In the rows, 128 means zero.
Each row of numbers belongs to one of the things below and depends on some of the facts about them. Some rows are named. Which thing is each other row?

Known rows:
trorem: [152 122  85 126 138 168 124  72 135  89  96 111 144 104 153  75 150 110
 112 131 177  97  94 144 181 146 116 225 110  97 130 100 126  98 113 155
 127 134 192 100 177  97 130 127 150 112 123]
klosen: [121 123 123 134 137 120 130 147 128 149 128 117 145 149 120 137 115 124
 141  99 138 122 161 138 115 131 132 131 151 115 110 119 114 108 119 128
 134 129 116 130 114 134 139 130 136 126 128]
tutris: [130 140 136 124  80 122  98 133 140 102 117 139 110  91 107 109  84 106
 109 134 180 123 118 118 117 171 124 148 104  55 100 134 153 181 151 194
 128 185 139 126 158 148 139 139 138 154 153]
sedrun: [145 140 131  96 125 113 122 160 156 138 123 119 127 126 101 131  56  94
 124 110 185 139 119 113 131 159 126 100 146  64 111 147 148 176 143 166
 126 159 119 143 102 171 158 158 142 158 137]
rubron: [131 124 123 108 141 125 132 146 138 134 141 129 132 134 131 124 113 108
 132 110 112 116 138 126 125 132 123 129 143 130 118 144 118 129 132 103
 117 114 119 130 120 111 149 146 138 136 115]
klegus: [122 129 118 132  99 130 104 123 121 101 113 137 130 106 124 115 138 132
 119 149 121 123 129 135 114 138 129 169  93 119 114 125 124 126 135 142
 128 148 136 115 170 114 125 118 129 128 132]
riflun: [129 129 119 121 141 120 134 141 135 135 125 122 141 136 120 133 117 116
 139 118 130 123 137 137 130 128 127 120 142 116 118 131 118 125 123 126
 122 124 125 135 114 137 135 129 137 134 121]
teflum: [126 128 153 154 128 123 152 133 155 123 106 122 116 107 129 230 129 137
 133 121 114 133 162 147 138  98 118 119 141 128 118 133 120  89 170 159
  92 130 112 122 117 162 144 110 169 118 106]
zuskom: [127 128 131 133 136 121 141 139 142 130 118 122 133 126 123 167 122 123
 137 119 124 127 146 141 133 117 123 120 143 121 118 132 119 112 140 137
 112 126 120 130 115 146 139 123 149 128 115]
porin: [129 127 120 118 140 120 134 143 135 135 128 123 140 136 122 131 117 114
 137 117 127 122 137 135 128 129 125 123 143 119 118 134 117 127 125 122
 121 122 125 133 116 132 138 134 137 135 120]
bigrem: [106 114 131 151 129 120 120 159 114 177 140 109 146 175 123 140 107 137
 145  56 145 118 207 137  83 137 140 151 167 116  99 101 108  78 112 125
 152 135  98 123 114 118 149 137 134 115 142]
dregor: [130 125 152 135 119 145 127 106 121 130 149 139  95 122 149 123 142 146
 109 130 121 136 110 102 131 124 130 122 119 160 155 128 150 137 138 117
 136 122 129 121 132 108 120 136 109 118 139]
gruguner: [122 132 122 135  94 128 104 123 124 102 114 137 126 102 119 114 128 126
 118 146 138 121 128 133 117 146 128 163  97  99 109 123 131 140 137 160
 128 158 138 119 167 126 124 120 133 134 138]
guskem: [130 124 153 133 119 147 127 106 121 130 152 141  92 121 152 121 141 144
 109 127 118 134 111 101 131 125 128 123 120 162 155 132 150 138 140 112
 135 120 128 120 134 103 123 140 110 119 138]
sezasko: [116 127 130 115 131 102 158 147 102 106 113 100 162 139 123 101 118  99
 137 139 131 156 134 165 124 114 132  82 126 116 113 124 123 145  97 128
 105 116 133 139 130  98 150 125 125 154 118]
vovuklem: [129 128 150 145 118 141 130 102 118 131 136 133 103 124 141 129 144 153
 115 136 136 142 108 111 135 121 132 115 120 150 155 118 151 133 130 134
 141 130 133 124 128 128 110 124 110 116 143]
brorok: [129 127 120 119 140 121 133 143 135 133 128 124 140 136 122 132 117 115
 137 118 127 122 137 135 128 129 126 123 143 119 118 134 117 126 125 121
 121 122 124 134 116 131 139 134 137 134 120]
flepledul: [129 128 121 120 140 120 134 142 135 135 128 124 140 136 122 132 116 115
 138 116 128 121 138 135 128 129 126 122 144 117 118 132 119 128 125 123
 122 123 124 133 115 133 137 132 138 134 120]
ranitik: [159 134 104  72 145 117 111 179 153 145  94  96 163 150 102 154  78 124
 123 141 154 181 103 112 126 136 143 111 118 123 137 146 135 116 137 127
 138 136  93 134 103 174 161 147 125 132 120]
skoris: [128 129 120 121 141 120 135 141 134 135 125 123 142 136 120 133 118 116
 139 118 131 123 137 137 130 128 126 121 143 116 118 131 118 126 124 126
 122 123 125 135 115 137 135 129 137 133 121]
skubon: [165 136  86 137 139 114 154 146 137 147 166 140 155 113 109 140 134 127
 159  97  99  86 119 117 157 143 160 144 104 117 103 135 102 147 123 103
 137 113 120 141 123 195 113  68 140 141 142]

How the things are related:
toflak(ranitik, klamo); toflak(vovuklem, rifir); toflak(grusel, putru); toflak(sezasko, brekler)
toflak(destos, bifos); toflak(skoris, druskis); toflak(losuk, drinor); toflak(pifus, flepim)
toflak(klamo, zulasi); toflak(digrekur, fonan); toflak(stikisku, nusu); toflak(gruguner, griklu)
toflak(sitozo, soskes); toflak(niru, stagrik); toflak(groluk, giste); toflak(katrir, vedra)
toflak(sedrun, skagostar); toflak(kegritus, katrir); toflak(skenol, saso); toflak(zuskom, teflum)
toflak(tinun, basto); toflak(klosen, dofak); toflak(setros, kegritus); toflak(bigrem, fliniskem)
toflak(saso, stakodok); toflak(tutris, sedrun); toflak(kuzulal, treklun); toflak(bruklo, losuk)
toflak(brorok, rafen); toflak(ditom, trorem); toflak(fadil, skubon); toflak(nusu, vilibrel)
toflak(zedim, floze); toflak(tustan, fifam); toflak(vufluk, dudrefle); toflak(stusokle, pledi)
toflak(skagostar, ranitik); toflak(rodusi, kubulu); toflak(flepledul, flifle); toflak(klifle, flepledul)
toflak(kuzol, stusokle); toflak(buvas, klostal); toflak(roplom, plosibri); toflak(klostal, leplonu)
toflak(teflum, stikisku); toflak(sestutro, guskem); toflak(basto, skili); toflak(giste, fadil)
toflak(griklu, tutris); toflak(begri, kini); toflak(floze, favi); toflak(flizer, bruklo)
toflak(porin, bestar); toflak(leplonu, grigrar); toflak(drinor, kuzulal); toflak(sukliflun, bigrem)
toflak(grumik, genur); toflak(klegus, pokur); toflak(riflun, sestutro); toflak(flepim, roplom)
toflak(dofak, sukliflun); toflak(putru, gredebran); toflak(genur, stegam); toflak(druskis, brores)
toflak(treklun, rava); toflak(brekler, digrekur); toflak(vedra, plepi); toflak(fonan, kuzol)
toflak(trorem, begri); toflak(skonam, grusel); toflak(soskes, ditom); toflak(skubon, mosta)
toflak(rava, sezasko); toflak(fodraskur, rodusi); toflak(pirem, vufluk); toflak(zulasi, destos)
toflak(stakodok, dize); toflak(favi, pirem); toflak(plepi, grumik); brusken(ranitik, a)
brusken(brores, a); brusken(rubron, a); brusken(vovuklem, b); brusken(grusel, b)
brusken(sezasko, a); brusken(flifle, c); brusken(destos, a); brusken(skoris, a)
brusken(losuk, c); brusken(pifus, c); brusken(klamo, b); brusken(digrekur, a)
brusken(stikisku, b); brusken(gruguner, c); brusken(sitozo, c); brusken(guskem, b)
brusken(niru, a); brusken(groluk, b); brusken(katrir, a); brusken(sedrun, a)
brusken(kegritus, c); brusken(skenol, a); brusken(zuskom, a); brusken(tinun, b)
brusken(klosen, a); brusken(kini, b); brusken(setros, a); brusken(bigrem, a)
brusken(saso, a); brusken(rafen, a); brusken(dregor, b); brusken(tutris, c)
brusken(gredebran, a); brusken(kuzulal, a); brusken(bruklo, a); brusken(brorok, a)
brusken(ditom, a); brusken(rifir, a); brusken(fadil, b); brusken(nusu, a)
brusken(truplok, b); brusken(litrak, a); brusken(zedim, b); brusken(tustan, b)
brusken(vufluk, b); brusken(vilibrel, a); brusken(stusokle, c); brusken(skagostar, b)
brusken(bestar, b); brusken(skili, a); brusken(rodusi, a); brusken(mosta, b)
brusken(plosibri, c); brusken(flepledul, a); brusken(klifle, a); brusken(kuzol, a)
brusken(buvas, a); brusken(roplom, b); brusken(klostal, a); brusken(teflum, a)
brusken(grigrar, a); brusken(sestutro, b); brusken(basto, b); brusken(giste, c)
brusken(lezen, a); brusken(griklu, c); brusken(fliniskem, c); brusken(begri, a)
brusken(floze, a); brusken(flizer, a); brusken(stagrik, b); brusken(porin, a)
brusken(leplonu, a); brusken(drinor, a); brusken(sukliflun, a); brusken(dize, b)
brusken(grumik, a); brusken(klegus, c); brusken(riflun, a); brusken(fifam, b)
brusken(flepim, a); brusken(dofak, a); brusken(bifos, a); brusken(putru, b)
brusken(genur, a); brusken(dudrefle, c); brusken(druskis, c); brusken(treklun, b)
brusken(brekler, c); brusken(vedra, a); brusken(fonan, b); brusken(trorem, c)
brusken(skonam, a); brusken(soskes, a); brusken(skubon, a); brusken(rava, a)
brusken(fodraskur, a); brusken(kubulu, b); brusken(pirem, a); brusken(pledi, b)
brusken(zulasi, b); brusken(stakodok, a); brusken(favi, a); brusken(stegam, b)
brusken(pokur, a); brusken(plepi, a)

Which thing is each row?
No name comes twice in this set of rows, the named rows included.
[121 130 118 139  98 130 105 122 121 102 111 135 133 106 122 119 140 135
 121 150 125 122 130 137 115 137 131 168  92 115 112 120 125 123 134 150
 129 151 137 117 168 124 121 112 130 127 134] -> pifus
[114 129 115 125 100 141  99 133 133 103 132 157 122 106 129  91 149 119
 116 163 111 104 126 128 104 149 126 162  95 139 118 128 136 125 151 121
 126 136 129 117 172  85 129 133 127 133 116] -> dudrefle
[140 132 137 156 118 138 138 103 117 137 144 136 109 118 134 135 152 160
 123 131 132 132 101 107 147 125 145 121 105 146 150 115 145 138 128 133
 148 129 132 128 128 157  98  97 110 117 152] -> groluk
[126 126 156 149 127 124 152 135 158 121 111 124 111 105 133 230 128 133
 130 118 106 132 164 143 138  98 116 120 141 132 118 138 121  91 175 152
  87 127 110 120 119 151 150 116 170 119 102] -> nusu
[127 130 149 155 117 141 132 100 118 134 132 132 105 124 137 135 147 158
 118 134 144 141 110 114 138 120 134 115 120 144 154 112 151 130 130 144
 144 134 133 125 125 141 104 114 110 114 147] -> grusel
[152 122  96 109 170 149 147 105 145 125 118 107 148 134 146 100 123  96
 130 102 166 102 111 139 178 135 115 165 155 105 131 118 119 109 110 126
 119 110 167 122 122 112 146 145 153 123 112] -> begri
[130 122 138 118 136 126 138 144 148 127 138 131 118 121 138 164 117 113
 127 110  99 119 150 128 127 121 118 130 142 137 119 149 118 117 154 111
 101 113 113 125 124 113 158 143 153 131 106] -> vilibrel
[124 138 132 133  84 124 102 127 133 101 117 140 114  94 112 110 101 113
 114 136 166 118 125 126 117 162 124 155 103  67 101 129 145 168 145 183
 128 176 141 124 161 140 133 130 138 147 148] -> griklu
[115 123 129 110 154 110 114 113 133 124 122 126 120 141 118 132 116 124
 137 133  97 130 139 136 116 116  98 126 164 114 116 157  93 148 101 119
 127 124 134 148 110 149 103 144 126 131 131] -> genur
[108 125 125 136 112 120  89  94 119  94 104 136 116 111 117 126 143 148
 122 163  97 128 134 140 104 125 107 174 113 112 110 138  99 136 112 149
 138 152 144 130 165 146  86 115 121 120 145] -> kegritus
[105 142 131 164 118 156 124 118 138 141 137 167 110 130 122  88 180 141
 123 192 160 115  92 122 124 138 133  76 127 170 166  96 179 118 148 134
 152 130 125 137 115 121  83 120  99 120 118] -> vufluk
[124 127 191 188 102 145 152  92 145 116 110 130  71  88 151 252 159 179
 106 140 117 155 140 125 149  83 121 112 117 164 156 119 153  87 190 177
 103 138 116 110 129 162 120  97 148  96 125] -> stikisku
[151 126  97  82 155 122 117 169 139 143  98  98 172 157 116 154 114 137
 130 146 115 173 114 124 125 116 143 125 115 160 143 140 117  86 127  97
 135 112  96 128 112 148 150 134 120 119 107] -> destos
[101 112 133 164 126 120 119 161 108 187 139 104 151 183 121 145 107 144
 149  45 155 119 222 140  77 139 144 155 174 113  95  90 106  64 108 132
 161 141  95 121 112 124 147 132 134 110 148] -> sukliflun
[127 118 155 135 120 145 136 106 125 122 155 129  90 122 153 114 141 138
 102 132 115 143 114 107 124 127 128 120 117 168 145 129 154 134 136 113
 135 114 123 126 144 101 125 135 110 123 140] -> pledi

Now the same things, written a new way:
Known rows:
brorok: [114 132 133 120 146 124 131 130 134 140 133 133 128 126 133 143 134 130
 134 117 129 113 132 130 146 134 134]
grusel: [133 156 123 134 147 134 120 140 114 116 123 130 120 129 123 105 135 151
 137 133 153 165 156 132 149 131 111]
dofak: [117 170 133 180 118 143 120 176  93 208 125 150 108 182  97 156 115 116
 101  53 211 115 147 161 164 132 178]
zedim: [153 151 113 129 166 144 130 135 143 127 121 134 114 136 139  92 123 163
 138 137 139 161 145 148 134 123 112]
skenol: [111 137 131 119 152 122 129 133 131 142 134 133 129 129 129 143 134 132
 137 110 131 113 137 132 156 135 129]
stegam: [148 110 118 150  45 165 129 107 130 100 114 131 117 133 141 112 111 101
 132 180 114 156 112 121  74 117 133]
gruguner: [133 147 129 126 142 110 118 154 144 122 108 101 151 118 103 101 164 143
 100  91 116 126 153 115 120 115 120]
gredebran: [134  96 118 144  59 134 134  96 133 127 133 138 120 133 124 145  96  88
 135 151  96  99 100 123  96 106 155]
zuskom: [ 94 127 115 111 153 122 132 112 125 144 143 125 156 128 105 157 129 129
 144 118 119 141 151 136 172 122 118]
stakodok: [112 137 129 121 145 122 129 133 130 141 133 134 130 131 126 142 131 129
 140 111 130 111 137 132 155 134 130]
fifam: [156 109 114 157  54 150 125 101 121  99 122 134 109 128 127 111  99 107
 127 180 115 151 114 122  79 103 138]
sestutro: [135 148 127 134 142 137 121 137 118 115 122 129 118 125 130 107 136 149
 132 139 149 164 149 130 136 130 115]
treklun: [166 137 210 163 196 109 179 117  95 133 114 108 126  73 145 113 184 128
 137 188 168 159 132 143 117 120 133]
druskis: [142 133 127 123 146 112 125 148 123 128 115 102 157 134 108 106 143 137
 109  99 129 135 126 126 123 136 108]
soskes: [139 131 123 122 151  88  79 185 137 115 145 132 168  90 174 137  90 136
 139 120 133 126  99  86 214 148 167]
dudrefle: [181  96 101 144  77 132 137 109 149 124 113 111 144 149 112  95  93 105
 113 140  82 118  87 134  61 101 130]
dregor: [155 111 114 156  58 149 126 102 120 101 121 135 109 127 127 110 100 110
 127 178 117 152 115 122  82 104 137]
drinor: [150 147 203 173 199  92 199 115  99 141 121 104 145 110 144 152 196  92
 152 164 139 104 113 149 164 107 150]
stagrik: [157 109 114 158  54 149 126 101 121 101 122 135 109 129 127 110  99 107
 128 179 115 152 114 122  79 103 138]
fonan: [109  95 147  78 148 128  88 126 119 167 134 153  97  50 104  94  92 190
 125 119 184 175 179 124  70 178 105]
vilibrel: [117  87 104 136  59 135 137  75 128 130 142 130 145 133 101 161  91  85
 140 159  84 126 115 127 113  93 144]

Rows to name:
No name comes twice in this set of rows, the named rows included.
[ 88  91 142  70 149 116  97 125 135 184 144 155 111  69 105 131  93 167
 131  91 159 123 163 126  97 175 123] -> kuzol
[114 148 132 141 138 130 127 149 118 167 130 140 122 149 118 148 126 125
 121  90 161 115 139 143 155 135 148] -> klosen
[133  81 177  86 174  95 117 131 119 178 123 113 142  48  98  99 124 166
 102 105 164 144 142 125  53 174 109] -> brekler
[118 139 144 131 160 116 144 131 125 140 132 127 132 128 134 145 148 122
 140 122 132 111 130 136 158 129 134] -> flizer
[132  85 115 136  74 137 137  89 119 116 150 138 111 150 139 161  92  94
 108 158 103 104  74 125  91 114 143] -> bifos
[120 165 133 181 111 144 121 171  96 205 123 150 107 180  99 157 114 112
  99  58 206 114 143 160 156 130 179] -> bigrem
[ 78 172 130 123 139 118 104 143 195  95 124 134  93  88 124 146 209 165
  63  91  86  83 197  90 132  52 163] -> sedrun
[162 141  93 108 207 139 152 128 198 172 131 144 118 160 152 101  97 164
 157 109  98 104 123 179 145 113 127] -> floze
[ 92  76 166  67 163 111 105 118 133 195 145 153 109  44 112 132  98 169
 127 103 167 124 158 126  78 181 126] -> digrekur
[133 149 168 152 176 107 170 125 111 138 126 116 139 128 135 149 171 106
 148 138 134 107 125 141 170 115 140] -> bruklo
[ 67 116  91 102 156 121 138  79 111 151 158 110 198 132  62 180 119 124
 157 126 102 184 180 143 208 100  96] -> teflum
[179 126 115 129 149  67  57 218 130  92 130  99 209  81 168  98  85 143
 113 112 131 153  79  64 205 154 158] -> trorem
[101 169 118 127 153 135 102 138 151  62 136 129  74 114 141 131 196 187
  36 127 122 145 169  99 115  67 125] -> skagostar
[113 124 107 108 193 143 123 120  81  61 179 129  72 179 171 169 145 188
  17 147 166 173  83 126 123 122  79] -> klamo
[103 135 135 111 143 139 132 139 140 141 126 131 138 135 146 144 147 126
 139 112 131 118 133 131 149 149 124] -> setros

Now the same things, written a new way:
Some rows with their names:
vilibrel: [132 108 153 130 157 105 150  65 155 119 156 125 122 118  94 153 118 143
 136 170 109 147 131 133 123 115 122 132]
rifir: [135 108 138 113 162 115 141  71 152 120 164 128 124 115  95 150 125 139
 142 178 111 142 141 123 127 115 113 113]
zuskom: [135 112 153 153 165  99 131  96 165  85 157 125 104 125 105 136 124 142
 137 152  99 138 129 134 124 122 146 130]
gredebran: [135 108 139 115 163 115 141  70 152 120 164 127 122 115  96 149 125 139
 143 176 111 141 142 123 127 115 114 113]
brorok: [137 112 139 132 168 109 128  91 160  96 164 128 110 120 103 138 129 139
 141 164 104 136 139 125 128 121 132 112]
bifos: [134 112 134 128 160 110 137  73 165 103 167 129 132 105  76 153 117 136
 121 179 118 145 131 124 128 118 108 110]
nusu: [129 109 178 174 154  86 150  81 167  92 145 121 105 130  99 146 111 148
 129 145  96 148 112 148 119 120 155 160]
klostal: [138 112 141 140 170 108 122 101 161  87 163 126 103 123 110 131 131 139
 142 157 100 133 138 126 127 121 142 114]
bigrem: [143 117 135 181 152 140 142 140 158  78 153 132  95 107 129 128 128 132
 125 179  88 158 111 104 114 113 158 117]
kini: [136  84 143 126 160 125 133  45 181 146 145 124 148 151 115 158 143 130
  92 167 136 119 169 105 112 140 130  74]
tustan: [127  95 146 131 165 120 113  69 191 143 152 132 125 148 121 143 142 132
  81 151 127 117 161 113 114 142 152  78]
pledi: [126  95 139 117 162 126 130  56 189 170 154 130 129 143 113 158 148 140
  77 169 131 125 170 114 117 144 128  83]
fadil: [116  89 137 147 171 131  37  71 214 135 185 117 105 123 130 102 173 157
  85 109 155 103 214 106  97 103 169  96]
fifam: [125  92 145 115 159 125 127  50 184 166 152 133 138 144 113 156 140 133
  83 165 134 122 164 111 113 137 134  79]
bestar: [125  92 145 115 159 125 127  49 184 167 151 132 138 142 112 155 139 133
  83 165 135 121 164 111 113 137 134  78]
dregor: [126  93 145 119 161 124 124  55 185 160 151 132 134 143 114 153 141 132
  82 161 133 121 162 111 113 139 139  79]
mosta: [121  90 141 114 160 129 106  46 190 168 162 127 134 134 114 142 148 140
  84 153 145 118 181 109 108 124 136  84]
stagrik: [125  92 144 116 159 126 127  49 183 166 151 133 138 142 112 156 139 133
  82 164 135 122 163 111 114 137 134  78]
stegam: [131  88 144 107 160 123 121  44 181 179 152 140 136 141 104 154 143 129
  79 157 136 121 162 109 119 137 131  79]
klamo: [124 105 136 174 161 100  94 103 234  90 173 133 142 116  85 156 105 116
   6 155 141 111 130 123 119 146 159  54]
plosibri: [117  99 143 105 153 117 147  64 143 128 167 135 138  93 142 165 137 134
 101 175 119 121 190 103 141 152 156 105]

Which thing is each row?
No name comes twice in this set of rows, the named rows included.
[144 118 135 189 154 136 135 150 162  67 153 132  90 110 132 123 131 132
 125 172  85 155 110 106 115 114 168 118] -> dofak
[111  98 137 135 165 119  71  91 170  93 193 124 107  80 156 118 165 153
 103 126 132 103 227  99 128 129 190 119] -> giste
[124 100 143 139 170 117 123  87 188 133 144 132 122 149 124 132 148 134
  89 148 135 107 150 118 112 153 159  73] -> zedim
[161  97 139 124 174  95  94  89 157 123 166 155  92 120  74 122 154 124
 128 123 104 129 134 118 146 125 137 119] -> katrir
[117 139 133 113 183 110  94  82 173  55 168 139  95 157  95 133 118 143
 156 164  65 151 148 118 138 139 133 108] -> rava
[120 100 141 122 146 129 152  81 143 121 163 137 134  89 149 163 136 131
  95 182 113 130 176  94 136 149 165 107] -> fliniskem
[129  96 143 141 162 109 134  88 151  77 161 127 128 109 151 152 145 131
 106 159 112 111 190 100 141 164 177 101] -> sitozo
[127 116 121 143 183 118 114 105 223 133 159 122  74 159 126 151 186 163
  54 165 102 128 188 124 133 179 136  97] -> fonan
[161  97 138 111 175  95  96  81 154 133 167 158  95 120  71 126 151 123
 131 127 103 130 136 118 149 125 131 115] -> grumik
[127 106 132 135 172 120  69  87 176  99 191 116  98  98 107 106 152 159
 144 134 128 126 183 119 114  87 139 126] -> skubon
[123  97 152  79 170 108 129 125 133 146 188 126  99 103 229 163 119 122
 118 165  87  82 207 128 148 138 214  71] -> tutris
[124 106 135 182 160 101  95  93 236  82 168 135 147 116  67 153 110 119
   4 153 145 118 127 117 119 151 149  63] -> zulasi
[120 111 129 124 167 112 140 101 167 110 171 128  98 101 151 161 164 152
  83 174 100 122 204 112 153 177 159 116] -> stusokle

